25, -17, -34
3, -11, -40
-15, 38, 0
-1, -15, -47
14, 12, 1
0, 52, -7
8, -7, -26
-24, 5, -29
->
14, 12, 1
-15, 38, 0
0, 52, -7
8, -7, -26
-24, 5, -29
25, -17, -34
3, -11, -40
-1, -15, -47

-17, 42, -20, -7, 5, -29, 4, 60
-1, 22, 10, -15, 31, 17, -3, 63
2, -23, 31, 26, -20, 0, 57, -6
10, -18, -38, -16, -14, -49, 36, 35
->
2, -23, 31, 26, -20, 0, 57, -6
-1, 22, 10, -15, 31, 17, -3, 63
-17, 42, -20, -7, 5, -29, 4, 60
10, -18, -38, -16, -14, -49, 36, 35

11, -6, -51, 35, 24, 21
-4, -15, -37, -31, 29, 40
->
-4, -15, -37, -31, 29, 40
11, -6, -51, 35, 24, 21

-7, -20, 24, 12, -6, -29, 8, -29, 2
-2, -43, -65, 28, -43, 8, 18, -28, -70
-16, -25, 22, 12, -15, -35, 24, -29, 1
-17, -24, 25, 30, -7, -16, 2, -37, 12
-4, -42, -49, 20, -45, 7, 27, -29, -24
-23, -7, 41, 42, -3, -15, 10, -52, 16
->
-23, -7, 41, 42, -3, -15, 10, -52, 16
-17, -24, 25, 30, -7, -16, 2, -37, 12
-7, -20, 24, 12, -6, -29, 8, -29, 2
-16, -25, 22, 12, -15, -35, 24, -29, 1
-4, -42, -49, 20, -45, 7, 27, -29, -24
-2, -43, -65, 28, -43, 8, 18, -28, -70

-4, 18, -56, 18, 30, 41, -14
10, -21, -16, 28, 44, -16, 4
-6, -15, 23, 7, -34, 57, 26
-3, -26, -4, -2, -1, 12, 17
7, 8, 65, -25, -32, -4, 28
-14, -12, 16, 14, -9, -24, -6
->
7, 8, 65, -25, -32, -4, 28
-6, -15, 23, 7, -34, 57, 26
-14, -12, 16, 14, -9, -24, -6
-3, -26, -4, -2, -1, 12, 17
10, -21, -16, 28, 44, -16, 4
-4, 18, -56, 18, 30, 41, -14

-17, -21, -35, -11, -2, 17, -11, -7, 7, 8, -39, -20, -10, -32, -55, -1
-10, -25, -43, -4, 1, 32, -6, 4, 26, 18, 22, -24, -16, -31, 26, -16
3, -17, -3, 2, -7, 3, -3, 5, 2, -15, 45, -18, -7, 0, 63, -11
->
3, -17, -3, 2, -7, 3, -3, 5, 2, -15, 45, -18, -7, 0, 63, -11
-17, -21, -35, -11, -2, 17, -11, -7, 7, 8, -39, -20, -10, -32, -55, -1
-10, -25, -43, -4, 1, 32, -6, 4, 26, 18, 22, -24, -16, -31, 26, -16
---
-30, 31, -12, -4, -19
-54, -9, 5, -23, 6
-19, -16, 33, -44, 44
-22, -21, 0, 51, -10
->
-30, 31
-54, -9

31, 48
-71, -63
33, -29
28, 0
53, -24
->
31, 48
-71, -63

-46, -17, -62, -31
-41, 9, 35, 43
->
-46, -17
-41, 9

-51, -62
-50, -27
43, 33
->
-51, -62
-50, -27

-10, -15, -1
39, 5, -30
-28, 62, 57
-47, 6, 16
-25, 51, 59
->
-10, -15
39, 5

-9, -35, 57
-2, 21, 49
35, 20, -23
28, 6, -39
-5, -8, 35
->
-9, -35
-2, 21

-28, -68, 23
-7, 54, 3
->
-28, -68
-7, 54

-10, -2, 25
-28, 45, 54
-5, -28, -15
10, 28, -12
->
-10, -2
-28, 45

-35, 7, 11, -23, -27
27, -55, 18, -26, -18
-22, 22, 8, -30, 42
6, 10, 41, 29, -2
38, 10, -3, 38, -10
->
-35, 7
27, -55
